Here is a tiny trained network, its code and every weight. The questions are about switching its units off for an input and a target symbol, where a switched-off unit gives its printed mean instead of its output.

import numpy as np


def w(rows, s, z=0):
    codes = np.array(rows[::2]) - 128.0
    scale = np.full(codes.shape[1], s)
    scale[-1] = z or s
    return codes * scale


def f(y):
    return np.maximum(y, 0)


def softmax(a):
    e = np.exp(a - a.max(-1, keepdims=True))
    return e / e.sum(-1, keepdims=True)


def log_softmax(a):
    a = a - a.max(-1, keepdims=True)
    return a - np.log(np.exp(a).sum(-1, keepdims=True))


def net(x, mask):
    ids = ['ΘΦαεζηλξπστψω'.index(c) for c in x.split()]
    T = len(ids)
    res = E[ids] + P[:T]
    r = res
    for j in range(2):
        rows = slice(3 * j, 3 * j + 3)
        q, k, v = (r @ M[0][rows].T for M in (Q, K, V))
        z = softmax(np.where(np.tri(T) > 0, q @ k.T / 3**0.5, -1e9)) @ v
        o = O[0][rows]
        res = res + np.where(mask[j], z, o[:, -1]) @ o[:, :-1]
    y = f(res @ A[0][:, :-1].T + A[0][:, -1])
    res = res + np.where(mask[2:6], y, B[0][:, -1]) @ B[0][:, :-1]
    return log_softmax(res[-1] @ U[:, :-1].T + U[:, -1])


Q, K, V, O, A, B = {}, {}, {}, {}, {}, {}
E = w([
[150,141,122,106,50,135],'Θ',
[122,148,96,227,163,90],'Φ',
[156,178,86,98,14,148],'α',
[104,63,122,117,120,170],'ε',
[146,138,206,155,72,128],'ζ',
[137,114,106,107,56,107],'η',
[157,50,195,133,148,118],'λ',
[55,181,103,126,170,173],'ξ',
[86,149,71,199,167,64],'π',
[159,104,64,118,114,250],'σ',
[78,185,111,188,166,74],'τ',
[145,106,120,112,66,103],'ψ',
[72,214,142,203,164,91],'ω',
],0.023)
P = w([
[61,69,98,80,1,69],'0',
[42,82,103,156,55,80],'1',
[63,93,104,170,98,90],'2',
[69,100,105,177,128,103],'3',
[84,101,110,195,149,128],'4',
[90,104,114,195,176,139],'5',
[98,100,113,206,193,167],'6',
[102,101,111,206,210,190],'7',
[102,104,119,207,229,216],'8',
[101,97,124,210,244,237],'9',
[97,122,121,205,249,253],'10',
],0.0086)
Q[0] = w([
[138,94,195,165,55,152],'head 0',
[170,121,173,35,63,152],'head 0',
[173,92,144,42,96,150],'head 0',
[126,136,93,108,54,173],'head 1',
[164,15,144,1,86,146],'head 1',
[251,167,194,56,60,179],'head 1',
],0.0096)
K[0] = w([
[196,122,200,170,92,114],'head 0',
[167,207,95,161,50,42],'head 0',
[130,147,99,121,25,113],'head 0',
[161,184,54,152,103,115],'head 1',
[125,119,70,142,43,43],'head 1',
[184,220,151,185,5,67],'head 1',
],0.011)
V[0] = w([
[161,106,142,204,77,104],'head 0',
[74,193,139,100,43,116],'head 0',
[188,107,69,167,97,255],'head 0',
[195,59,144,229,94,99],'head 1',
[85,127,219,124,143,119],'head 1',
[129,79,185,97,98,60],'head 1',
],0.0096)
O[0] = w([
[207,104,131,135,122,104,182],'head 0',
[110,118,157,139,166,171,174],'head 0',
[105,151,170,247,103,83,254],'head 0',
[212,154,117,119,132,149,161],'head 1',
[72,172,124,149,82,144,75],'head 1',
[123,170,103,165,128,134,82],'head 1',
],0.014,0.0079)
A[0] = w([
[135,95,149,134,255,151,43],'neuron 0',
[117,57,233,109,39,40,165],'neuron 1',
[138,178,173,150,220,80,33],'neuron 2',
[137,96,48,63,159,74,4],'neuron 3',
],0.0095,0.0041)
B[0] = w([
[112,135,77,69,66,104,173],'neuron 0',
[153,134,101,10,140,166,254],'neuron 1',
[133,96,115,49,120,84,198],'neuron 2',
[124,66,70,195,241,137,142],'neuron 3',
],0.012,0.0087)
U = w([
[147,60,72,22,53,231,153],'Θ',
[146,82,156,172,196,160,254],'Φ',
[111,111,215,220,211,136,171],'α',
[91,148,232,246,207,66,147],'ε',
[104,120,105,120,148,136,60],'ζ',
[106,127,100,109,154,142,59],'η',
[105,213,51,131,134,110,111],'λ',
[41,126,104,125,125,128,140],'ξ',
[106,80,107,134,222,138,7],'π',
[111,108,110,103,134,69,82],'σ',
[108,152,99,79,231,164,79],'τ',
[100,143,67,127,164,97,118],'ψ',
[102,215,88,50,207,175,95],'ω',
],0.011,0.0092)

Each question gives the input, a string of symbols that net reads in full, and the target symbol t.
The units are the heads (3 rows each of Q, K, V and O) and the neurons (one row each of A and B). Each row of codes is followed by its name. A weight is (code - 128) times the scale printed after its matrix; where a second scale follows, it is the last column's (O, A, B and U).
mask holds one flag per unit, heads first, then neurons. A switched-off unit (its flag False) gives its mean, the last column of its rows in O or B, instead of its output. The means were averaged over made-up inputs and are rounded, as every weight is.
A unit's drop is (log p(t) with every unit on - log p(t) with that unit switched off) / (log p(t) with every unit on - log p(t) with every unit switched off).
The circuit of an input: a set's keep is (log p(t) with only the set's units on - log p(t) with every unit switched off) / (log p(t) with every unit on - log p(t) with every unit switched off). Starting from all 6 units, units are removed one at a time, each time the one whose removal leaves the highest keep (on an exact tie, the one counted first), for as long as the keep stays at least 0.8.
circuit, biggest first: the units of the circuit, biggest drop first
most important unit: the unit with the biggest drop
k most important neurons: the k neurons with the biggest drops, biggest first
heads that matter: for each layer, one digit per head in row order, 1 if its drop is at least 0.15 and else 0, layers parted by /
input σ λ ω, target λ: circuit, biggest first -> (head 1)
input σ α π π τ σ ζ σ α α, target α: circuit, biggest first -> (neuron 1; head 0)
input η ω π ξ σ ζ ω τ ζ σ, target Φ: heads that matter -> 10
input ζ α σ ε σ σ η Φ ζ π, target σ: heads that matter -> 01
input σ ε ζ α π η α, target Φ: heads that matter -> 10
input ζ σ ζ λ σ, target Φ: heads that matter -> 00
input σ ζ σ ψ σ Θ σ σ ω σ λ, target Θ: heads that matter -> 00
input ζ η α ω τ ξ Θ α σ π Φ, target σ: circuit, biggest first -> (neuron 1; head 1; neuron 2; head 0)
input Θ σ Θ, target Φ: circuit, biggest first -> (head 1; head 0; neuron 1; neuron 0)
input τ Θ σ σ ψ Φ σ σ σ τ, target σ: 2 most important neurons -> (neuron 1; neuron 2)
input Φ ψ Φ ε σ α π τ α π, target σ: circuit, biggest first -> (head 1; neuron 2; neuron 0)
input α ζ Φ, target Φ: circuit, biggest first -> (head 0; neuron 3; neuron 1; head 1)
input σ ξ Φ α λ λ τ, target λ: heads that matter -> 11
input α ξ ω τ π τ, target ξ: most important unit -> head 1
input α ξ Φ, target ξ: circuit, biggest first -> (head 1; head 0)
input Φ ω τ ζ Φ, target Φ: 2 most important neurons -> (neuron 1; neuron 3)
input σ ξ Φ ζ σ ζ Φ Θ ψ Θ, target Φ: 3 most important neurons -> (neuron 1; neuron 0; neuron 2)
input η ω λ ε α η, target Φ: 2 most important neurons -> (neuron 1; neuron 0)
input ω ξ π σ σ ζ α ξ ζ ζ σ, target α: 2 most important neurons -> (neuron 1; neuron 2)
input ψ ε ζ η ψ, target Φ: most important unit -> head 1
input α ξ ζ η α ζ α Φ ξ, target ξ: heads that matter -> 01
input ζ Θ π λ Φ, target λ: heads that matter -> 11
input τ ξ ξ α Θ π, target ξ: heads that matter -> 11
input Φ η σ ε Φ σ η σ α ε Φ, target ε: heads that matter -> 10
input Φ ζ ζ τ, target τ: heads that matter -> 10
input ω σ Θ ω, target σ: heads that matter -> 01
